Below is a small trained network, with its code and all its weights. Each question gives an input and a target symbol and asks what happens when units are switched off, that is, made to give their printed mean instead of their output.

import numpy as np


def w(rows, s, z=0):
    codes = np.array(rows[::2]) - 128.0
    scale = np.full(codes.shape[1], s)
    scale[-1] = z or s
    return codes * scale


def norm(h):
    return h / np.sqrt((h * h).mean(-1, keepdims=True) + 1e-5)


def softmax(a):
    e = np.exp(a - a.max(-1, keepdims=True))
    return e / e.sum(-1, keepdims=True)


def log_softmax(a):
    a = a - a.max(-1, keepdims=True)
    return a - np.log(np.exp(a).sum(-1, keepdims=True))


def net(x, mask):
    ids = ['αγδεηθξστφω'.index(c) for c in x.split()]
    T = len(ids)
    res = E[ids] + P[:T]
    u = 0
    for l in range(2):
        r = norm(res)
        for j in range(3):
            rows = slice(4 * j, 4 * j + 4)
            q, k, v = (r @ M[l][rows].T for M in (Q, K, V))
            z = softmax(np.where(np.tri(T) > 0, q @ k.T / 4**0.5, -1e9)) @ v
            o = O[l][rows]
            res = res + np.where(mask[u + j], z, o[:, -1]) @ o[:, :-1]
        u += 3
    return log_softmax(norm(res)[-1] @ U[:, :-1].T + U[:, -1])


Q, K, V, O = {}, {}, {}, {}
E = w([
[80,118,70,105,115],'α',
[172,179,119,132,94],'γ',
[203,3,226,188,235],'δ',
[189,238,146,162,72],'ε',
[160,166,154,77,194],'η',
[117,87,17,96,145],'θ',
[178,150,99,140,79],'ξ',
[50,184,235,85,154],'σ',
[113,69,162,82,91],'τ',
[185,149,108,237,162],'φ',
[122,112,63,123,128],'ω',
],0.017)
P = w([
[107,102,167,104,201],'0',
[168,17,177,123,157],'1',
[139,52,200,144,122],'2',
[148,87,216,105,180],'3',
[75,97,148,99,204],'4',
[72,88,147,155,112],'5',
[115,107,150,131,138],'6',
[106,139,164,103,172],'7',
[81,100,133,172,95],'8',
[133,130,152,145,112],'9',
[83,111,150,116,146],'10',
[77,97,123,175,99],'11',
[74,116,131,137,118],'12',
[253,220,2,120,9],'13',
],0.0068)
Q[0] = w([
[160,84,158,66,163],'L0H0',
[196,155,97,138,183],'L0H0',
[61,134,114,205,168],'L0H0',
[77,160,134,140,120],'L0H0',
[111,115,158,19,75],'L0H1',
[124,150,191,57,143],'L0H1',
[134,129,175,108,109],'L0H1',
[93,107,72,110,138],'L0H1',
[177,99,211,89,87],'L0H2',
[117,208,167,94,108],'L0H2',
[129,179,123,94,66],'L0H2',
[95,143,208,245,130],'L0H2',
],0.011)
K[0] = w([
[207,139,172,84,236],'L0H0',
[51,117,120,125,195],'L0H0',
[96,117,161,157,74],'L0H0',
[169,111,91,145,53],'L0H0',
[87,2,189,85,191],'L0H1',
[133,150,209,7,184],'L0H1',
[72,144,121,48,99],'L0H1',
[19,93,116,208,169],'L0H1',
[203,157,127,89,134],'L0H2',
[112,110,168,86,197],'L0H2',
[77,85,254,57,90],'L0H2',
[211,169,76,227,167],'L0H2',
],0.0084)
V[0] = w([
[154,81,161,183,14],'L0H0',
[137,205,109,134,33],'L0H0',
[81,173,110,238,146],'L0H0',
[75,95,61,21,141],'L0H0',
[130,191,99,229,201],'L0H1',
[124,158,81,186,179],'L0H1',
[165,116,104,63,59],'L0H1',
[2,94,207,69,132],'L0H1',
[145,168,242,127,158],'L0H2',
[147,77,121,104,110],'L0H2',
[141,180,107,133,136],'L0H2',
[32,56,134,133,144],'L0H2',
],0.0079)
O[0] = w([
[173,104,73,203,187,191],'L0H0',
[134,172,67,79,99,100],'L0H0',
[2,158,203,79,141,21],'L0H0',
[114,124,29,156,57,96],'L0H0',
[65,156,161,151,173,30],'L0H1',
[62,183,193,166,151,60],'L0H1',
[152,174,67,87,207,237],'L0H1',
[214,108,126,109,36,3],'L0H1',
[102,95,37,180,126,164],'L0H2',
[214,85,196,215,140,199],'L0H2',
[175,152,110,45,106,78],'L0H2',
[107,181,126,183,198,105],'L0H2',
],0.0072,0.0042)
Q[1] = w([
[89,176,133,126,163],'L1H0',
[169,186,194,91,90],'L1H0',
[179,168,103,116,107],'L1H0',
[155,51,145,150,142],'L1H0',
[200,116,193,122,180],'L1H1',
[189,109,195,108,117],'L1H1',
[96,144,107,168,98],'L1H1',
[213,180,110,107,149],'L1H1',
[41,96,116,33,105],'L1H2',
[132,115,81,182,121],'L1H2',
[90,159,3,136,124],'L1H2',
[87,133,119,53,106],'L1H2',
],0.011)
K[1] = w([
[125,110,94,231,59],'L1H0',
[73,51,146,51,51],'L1H0',
[131,121,225,129,97],'L1H0',
[54,146,108,112,130],'L1H0',
[100,101,133,136,132],'L1H1',
[48,147,30,77,88],'L1H1',
[75,57,132,136,95],'L1H1',
[90,169,165,8,179],'L1H1',
[87,199,197,97,129],'L1H2',
[104,86,51,82,223],'L1H2',
[168,181,110,103,208],'L1H2',
[123,125,142,96,104],'L1H2',
],0.011)
V[1] = w([
[70,2,166,171,177],'L1H0',
[31,168,147,119,213],'L1H0',
[213,184,140,49,133],'L1H0',
[117,191,152,171,239],'L1H0',
[47,195,74,95,50],'L1H1',
[103,125,131,56,213],'L1H1',
[113,203,113,15,57],'L1H1',
[112,209,142,199,62],'L1H1',
[111,124,195,174,99],'L1H2',
[179,137,52,158,109],'L1H2',
[165,100,184,200,52],'L1H2',
[167,51,127,90,121],'L1H2',
],0.0086)
O[1] = w([
[73,128,134,134,56,143],'L1H0',
[203,93,178,93,94,99],'L1H0',
[129,114,96,97,210,160],'L1H0',
[177,176,76,145,139,178],'L1H0',
[103,2,117,162,120,1],'L1H1',
[50,133,158,62,101,165],'L1H1',
[78,50,147,108,161,58],'L1H1',
[190,87,129,178,195,33],'L1H1',
[202,131,140,64,120,74],'L1H2',
[101,142,136,111,145,200],'L1H2',
[109,98,119,52,135,114],'L1H2',
[98,150,119,201,121,187],'L1H2',
],0.0075,0.0081)
U = w([
[66,121,154,70,166,92],'α',
[196,149,76,199,141,46],'γ',
[224,57,74,76,20,255],'δ',
[140,218,54,45,222,126],'ε',
[72,99,134,119,123,111],'η',
[73,172,128,1,133,131],'θ',
[26,125,123,166,83,124],'ξ',
[241,86,239,127,238,176],'σ',
[153,233,165,87,74,43],'τ',
[129,164,212,133,125,45],'φ',
[80,103,115,149,136,66],'ω',
],0.0099,0.0055)

Each question gives the input, a string of symbols that net reads in full, and the target symbol t.
The units are the heads (4 rows each of Q, K, V and O). Each row of codes is followed by its name. A weight is (code - 128) times the scale printed after its matrix; where a second scale follows, it is the last column's (O and U).
mask holds one flag per head, layer by layer. A switched-off head (its flag False) gives its mean, the last column of its rows in O, instead of its output. The means were averaged over made-up inputs and are rounded, as every weight is.
A unit's drop is (log p(t) with every unit on - log p(t) with that unit switched off) / (log p(t) with every unit on - log p(t) with every unit switched off).
The circuit of an input: a set's keep is (log p(t) with only the set's units on - log p(t) with every unit switched off) / (log p(t) with every unit on - log p(t) with every unit switched off). Starting from all 6 units, units are removed one at a time, each time the one whose removal leaves the highest keep (on an exact tie, the one counted first), for as long as the keep stays at least 0.8.
units of the circuit, in order: the units of the circuit, biggest drop first
most important unit: the unit with the biggest drop
which heads matter: for each layer, one digit per head in row order, 1 if its drop is at least 0.15 and else 0, layers parted by /
drop when u is switched off: that unit's drop, to one decimal
input ω τ ξ ξ γ, target γ: units of the circuit, in order -> (L1H1; L0H0)
input τ ξ τ δ δ ξ ξ ξ ξ δ σ ξ σ, target ε: units of the circuit, in order -> (L0H0; L1H0; L1H1; L0H1)
input ε τ ξ, target σ: units of the circuit, in order -> (L1H0; L1H1; L0H1; L0H2)
input ξ θ ε ξ ξ ω θ τ τ τ ω, target γ: most important unit -> L0H1
input τ ξ θ, target γ: units of the circuit, in order -> (L0H0; L0H2)
input τ τ θ, target γ: units of the circuit, in order -> (L0H2; L0H0)
input ω ξ α σ, target σ: which heads matter -> 111 / 010
input θ ω ω, target ξ: units of the circuit, in order -> (L0H0; L1H0)
input ξ ξ η, target θ: units of the circuit, in order -> (L0H2; L1H1; L0H1)
input ξ ω ξ ξ θ ξ ξ ξ η ε, target ε: units of the circuit, in order -> (L1H0; L0H2)
input σ ξ ω η, target δ: units of the circuit, in order -> (L0H1; L0H0; L1H2)
input ξ θ ξ ξ ξ ω θ ξ ξ ξ θ ξ, target ε: which heads matter -> 011 / 100
input α τ ε τ ξ ξ ω, target γ: which heads matter -> 110 / 110
input θ τ ξ, target ξ: units of the circuit, in order -> (L1H0; L1H2)
input σ ξ ξ τ ξ δ ξ τ η, target δ: units of the circuit, in order -> (L0H1)
input ε ω τ ξ, target σ: units of the circuit, in order -> (L1H1; L0H1; L0H2)
input ξ ξ φ, target ε: units of the circuit, in order -> (L0H2; L0H1)
input ξ ξ ε, target ε: which heads matter -> 101 / 100
input δ γ τ ω, target τ: which heads matter -> 100 / 110
input φ δ η ξ ξ, target τ: most important unit -> L1H0
input θ θ ε, target ξ: which heads matter -> 100 / 010
input ξ ξ ε ξ δ η, target θ: drop when L0H2 is switched off -> 0.7
input ξ ξ τ η ε τ θ τ τ τ ξ α, target γ: drop when L0H1 is switched off -> 0.5
input θ ξ ξ, target ξ: drop when L0H1 is switched off -> 0.1
